Below is a small trained network, with its code and all its weights. Each question gives an input and a class and asks what happens when units are switched off, that is, made to give their printed mean instead of their output.

import numpy as np


def w(rows, s, z=0):
    codes = np.array(rows[::2]) - 128.0
    scale = np.full(codes.shape[1], s)
    scale[-1] = z or s
    return codes * scale


def norm(h):
    return h / np.sqrt((h * h).mean(-1, keepdims=True) + 1e-5)


def f(y):
    return np.maximum(y, 0)


def log_softmax(a):
    a = a - a.max(-1, keepdims=True)
    return a - np.log(np.exp(a).sum(-1, keepdims=True))


def net(x, mask):
    res = np.array(x, float).reshape(1, 4) / 4 @ E
    u = 0
    for l in range(3):
        y = f(norm(res) @ A[l][:, :-1].T + A[l][:, -1])
        res = res + np.where(mask[u : u + 3], y, B[l][:, -1]) @ B[l][:, :-1]
        u += 3
    return log_softmax(norm(res)[-1] @ U[:, :-1].T + U[:, -1])


A, B = {}, {}
E = w([
[162,183,38,132,158,112,133,163,130],'x0',
[94,99,1,174,47,173,168,148,90],'x1',
[135,146,184,130,88,99,220,175,122],'x2',
[111,106,132,77,165,205,108,159,186],'x3',
],0.01)
A[0] = w([
[76,19,148,125,49,251,139,114,125,45],'L0N0',
[143,127,106,222,83,18,92,20,32,90],'L0N1',
[138,171,75,120,157,146,186,200,149,255],'L0N2',
],0.013,0.0068)
B[0] = w([
[94,3,187,82,127,97,142,132,153,243],'L0N0',
[163,103,152,231,141,98,110,121,101,245],'L0N1',
[135,251,93,118,80,157,48,120,102,252],'L0N2',
],0.013,0.011)
A[1] = w([
[149,106,82,69,242,138,37,64,159,247],'L1N0',
[93,156,137,7,113,178,26,104,157,254],'L1N1',
[157,234,111,65,167,42,160,183,129,117],'L1N2',
],0.016,0.00073)
B[1] = w([
[55,73,164,54,62,200,93,112,115,193],'L1N0',
[223,178,89,152,134,196,90,167,207,255],'L1N1',
[255,63,186,143,171,159,76,93,152,189],'L1N2',
],0.011,0.016)
A[2] = w([
[75,247,67,74,155,138,151,162,171,47],'L2N0',
[197,109,213,108,134,103,254,206,171,176],'L2N1',
[150,89,50,188,69,155,121,157,106,253],'L2N2',
],0.02,0.0022)
B[2] = w([
[145,47,169,50,139,215,122,96,180,170],'L2N0',
[44,56,123,57,102,126,153,96,140,228],'L2N1',
[106,170,93,2,109,130,172,125,139,252],'L2N2',
],0.013,0.012)
U = w([
[217,167,161,250,188,79,66,108,101,174],'0',
[109,181,53,105,63,72,173,116,53,111],'1',
[106,143,108,167,220,129,178,172,147,1],'2',
[66,8,196,110,146,96,144,99,147,204],'3',
[70,164,131,200,193,158,167,219,123,4],'4',
[148,143,116,57,120,231,60,129,182,187],'5',
],0.012,0.0047)

Each question gives the input, the list of numbers given to net, and the class t.
The units are the neurons (one row each of A and B). Each row of codes is followed by its name. A weight is (code - 128) times the scale printed after its matrix; where a second scale follows, it is the last column's (A, B and U).
mask holds one flag per neuron, layer by layer. A switched-off neuron (its flag False) gives its mean, the last column of its row in B, instead of its output. The means were averaged over made-up inputs and are rounded, as every weight is.
A unit's drop is (log p(t) with every unit on - log p(t) with that unit switched off) / (log p(t) with every unit on - log p(t) with every unit switched off).
The circuit of an input: a set's keep is (log p(t) with only the set's units on - log p(t) with every unit switched off) / (log p(t) with every unit on - log p(t) with every unit switched off). Starting from all 9 units, units are removed one at a time, each time the one whose removal leaves the highest keep (on an exact tie, the one counted first), for as long as the keep stays at least 0.8.
units of the circuit, in order: the units of the circuit, biggest drop first
most important unit: the unit with the biggest drop
k most important neurons: the k neurons with the biggest drops, biggest first
drop when u is switched off: that unit's drop, to one decimal
input [2,7,-8,-1], class 1: units of the circuit, in order => L1N1, L1N2, L2N2
input [3,-7,-6,-7], class 0: units of the circuit, in order => L0N1
input [0,5,-3,0], class 1: 2 most important neurons => L2N2, L1N2
input [3,1,3,-7], class 0: 2 most important neurons => L2N1, L1N0
input [-3,6,8,-2], class 1: 3 most important neurons => L1N2, L0N2, L2N2
input [-8,-1,-4,-5], class 3: 3 most important neurons => L0N2, L1N1, L0N0
input [-4,6,5,-3], class 3: 2 most important neurons => L0N0, L1N1
input [-6,-2,3,-8], class 0: 2 most important neurons => L0N1, L0N0
input [-1,-5,5,-1], class 3: 3 most important neurons => L0N2, L2N1, L1N1
input [8,8,-1,-4], class 1: 3 most important neurons => L1N1, L0N1, L2N2
input [3,-7,4,-5], class 0: 3 most important neurons => L0N0, L1N2, L2N2
input [-3,3,-5,5], class 3: 2 most important neurons => L0N0, L0N2
input [3,8,-6,0], class 1: 2 most important neurons => L2N2, L1N1
input [0,0,-3,-1], class 0: most important unit => L0N1
input [-3,0,1,5], class 3: 2 most important neurons => L0N0, L0N2
input [3,-4,-1,-3], class 0: drop when L0N0 is switched off => 0.2
input [0,-7,7,-8], class 3: drop when L0N2 is switched off => 1.5
input [3,8,-6,-7], class 1: drop when L2N2 is switched off => 0.4
input [4,-4,0,-6], class 0: drop when L1N1 is switched off => 0.0
input [3,6,-8,-1], class 1: most important neuron => L1N1
